Below is a small trained network, with its code and all its weights. Each question gives an input and a target symbol and asks what happens when units are switched off, that is, made to give their printed mean instead of their output.

import numpy as np


def w(rows, s, z=0):
    codes = np.array(rows[::2]) - 128.0
    scale = np.full(codes.shape[1], s)
    scale[-1] = z or s
    return codes * scale


def norm(h):
    return h / np.sqrt((h * h).mean(-1, keepdims=True) + 1e-5)


def f(y):
    return y / 2 * (1 + np.tanh(0.7978845608 * (y + 0.044715 * y**3)))


def softmax(a):
    e = np.exp(a - a.max(-1, keepdims=True))
    return e / e.sum(-1, keepdims=True)


def log_softmax(a):
    a = a - a.max(-1, keepdims=True)
    return a - np.log(np.exp(a).sum(-1, keepdims=True))


def net(x, mask):
    ids = ['αβγδεζηλμξπσφ'.index(c) for c in x.split()]
    T = len(ids)
    res = E[ids] + P[:T]
    q, k, v = (norm(res) @ M[0].T for M in (Q, K, V))
    z = softmax(np.where(np.tri(T) > 0, q @ k.T / 4**0.5, -1e9)) @ v
    res = res + np.where(mask[0], z, O[0][:, -1]) @ O[0][:, :-1]
    y = f(norm(res) @ A[0][:, :-1].T + A[0][:, -1])
    res = res + np.where(mask[1:17], y, B[0][:, -1]) @ B[0][:, :-1]
    return log_softmax(norm(res)[-1] @ U[:, :-1].T + U[:, -1])


Q, K, V, O, A, B = {}, {}, {}, {}, {}, {}
E = w([
[97,142,112,38],'α',
[78,63,142,175],'β',
[113,78,139,239],'γ',
[106,135,121,26],'δ',
[110,81,125,196],'ε',
[122,147,108,29],'ζ',
[136,85,114,194],'η',
[140,106,92,143],'λ',
[150,101,93,151],'μ',
[165,80,148,254],'ξ',
[170,111,80,141],'π',
[204,139,70,90],'σ',
[185,142,140,237],'φ',
],0.0083)
P = w([
[74,152,7,149],'0',
[156,69,105,118],'1',
[122,141,91,172],'2',
[160,85,163,101],'3',
[136,159,127,153],'4',
[155,105,204,79],'5',
[127,150,137,168],'6',
],0.011)
Q[0] = w([
[95,191,255,129],'head 1',
[180,101,210,87],'head 1',
[59,202,91,112],'head 1',
[253,29,216,58],'head 1',
],0.0096)
K[0] = w([
[100,127,245,104],'head 1',
[170,157,179,119],'head 1',
[58,147,124,89],'head 1',
[252,183,170,135],'head 1',
],0.012)
V[0] = w([
[254,215,44,170],'head 1',
[116,76,58,15],'head 1',
[93,148,220,195],'head 1',
[218,247,104,151],'head 1',
],0.0066)
O[0] = w([
[255,215,162,71,219],'head 1',
[31,123,216,152,200],'head 1',
[168,101,40,151,2],'head 1',
[228,178,114,185,31],'head 1',
],0.0067,0.002)
A[0] = w([
[81,94,74,41,5],'neuron 1',
[167,163,186,155,139],'neuron 2',
[69,232,133,193,59],'neuron 3',
[101,135,95,130,106],'neuron 4',
[116,139,100,155,130],'neuron 5',
[128,161,194,179,96],'neuron 6',
[138,105,132,89,39],'neuron 7',
[74,149,133,123,1],'neuron 8',
[85,113,57,123,122],'neuron 9',
[59,106,86,70,111],'neuron 10',
[93,253,134,199,121],'neuron 11',
[84,236,3,105,106],'neuron 12',
[123,116,140,105,39],'neuron 13',
[149,180,121,135,80],'neuron 14',
[169,164,70,102,81],'neuron 15',
[146,126,226,137,50],'neuron 16',
],0.016,0.005)
B[0] = w([
[180,100,101,95,160],'neuron 1',
[83,139,123,94,210],'neuron 2',
[208,112,87,104,225],'neuron 3',
[151,124,106,146,137],'neuron 4',
[128,146,111,138,157],'neuron 5',
[134,135,153,81,185],'neuron 6',
[140,77,140,159,120],'neuron 7',
[107,98,140,127,144],'neuron 8',
[156,150,95,101,180],'neuron 9',
[91,160,129,168,219],'neuron 10',
[126,170,23,184,254],'neuron 11',
[253,149,54,113,209],'neuron 12',
[134,95,118,159,114],'neuron 13',
[153,109,105,179,146],'neuron 14',
[90,105,102,96,163],'neuron 15',
[159,151,118,171,185],'neuron 16',
],0.029,0.0055)
U = w([
[122,127,124,114,2],'α',
[66,103,109,133,65],'β',
[190,149,38,116,216],'γ',
[72,110,140,141,124],'δ',
[35,203,60,174,89],'ε',
[98,126,145,137,105],'ζ',
[102,84,114,168,64],'η',
[113,124,146,182,81],'λ',
[136,130,154,203,69],'μ',
[196,21,147,123,172],'ξ',
[175,156,182,174,116],'π',
[136,207,194,72,202],'σ',
[86,91,116,3,174],'φ',
],0.011,0.0033)

Each question gives the input, a string of symbols that net reads in full, and the target symbol t.
The units are the heads (4 rows each of Q, K, V and O) and the neurons (one row each of A and B). Each row of codes is followed by its name. A weight is (code - 128) times the scale printed after its matrix; where a second scale follows, it is the last column's (O, A, B and U).
mask holds one flag per unit, heads first, then neurons. A switched-off unit (its flag False) gives its mean, the last column of its rows in O or B, instead of its output. The means were averaged over made-up inputs and are rounded, as every weight is.
A unit's drop is (log p(t) with every unit on - log p(t) with that unit switched off) / (log p(t) with every unit on - log p(t) with every unit switched off).
The circuit of an input: a set's keep is (log p(t) with only the set's units on - log p(t) with every unit switched off) / (log p(t) with every unit on - log p(t) with every unit switched off). Starting from the 12 units with the biggest drops (on a tie, the unit counted first), units are removed one at a time, each time the one whose removal leaves the highest keep (on an exact tie, the one counted first), for as long as the keep stays at least 0.8.
units of the circuit, in order: the units of the circuit, biggest drop first
unit that matters most: the unit with the biggest drop
top k neurons: the k neurons with the biggest drops, biggest first
drop when u is switched off: that unit's drop, to one decimal
input ε σ ε φ β μ, target φ: top 2 neurons => neuron 11; neuron 12
input δ σ ξ δ, target σ: units of the circuit, in order => head 1; neuron 11; neuron 3
input σ ε φ φ π λ, target φ: units of the circuit, in order => head 1; neuron 11; neuron 12; neuron 15
input ζ α β ξ λ μ, target ξ: units of the circuit, in order => neuron 11; neuron 7; neuron 12
input σ φ γ γ, target φ: units of the circuit, in order => neuron 11; neuron 10; neuron 12; neuron 3
input ξ γ ξ δ, target ξ: units of the circuit, in order => neuron 11; neuron 7; neuron 12; neuron 2
input δ π μ η, target π: unit that matters most => neuron 16
input δ ξ ξ μ η β β, target ε: units of the circuit, in order => head 1; neuron 12; neuron 3
input μ β ξ δ η δ δ, target ε: top 2 neurons => neuron 10; neuron 12
input ξ β β φ π ζ, target φ: top 4 neurons => neuron 11; neuron 12; neuron 15; neuron 3
input μ ε ε ε σ ξ ξ, target ε: units of the circuit, in order => neuron 12; head 1; neuron 3; neuron 2
input δ σ β δ, target σ: units of the circuit, in order => head 1; neuron 11
input α λ φ π, target φ: top 2 neurons => neuron 11; neuron 12
input μ ξ η φ σ π, target φ: top 3 neurons => neuron 11; neuron 12; neuron 15
input ξ β ξ, target ε: top 3 neurons => neuron 12; neuron 3; neuron 1
input σ ξ δ β, target ξ: unit that matters most => neuron 11
input β ξ γ η, target ξ: top 2 neurons => neuron 11; neuron 10
input ε ζ ε φ β σ, target φ: top 4 neurons => neuron 11; neuron 12; neuron 15; neuron 10
input φ φ μ β, target φ: top 4 neurons => neuron 11; neuron 2; neuron 10; neuron 12
input σ η ζ η ξ ε, target ξ: unit that matters most => head 1
input β ξ η β, target ξ: top 2 neurons => neuron 11; neuron 10
input β π β μ, target π: top 2 neurons => neuron 16; neuron 11
input φ σ δ λ φ ε, target φ: top 2 neurons => neuron 11; neuron 12
input ξ μ σ μ, target σ: top 2 neurons => neuron 11; neuron 2
input β β β α β ε, target ε: drop when neuron 10 is switched off => 1.3
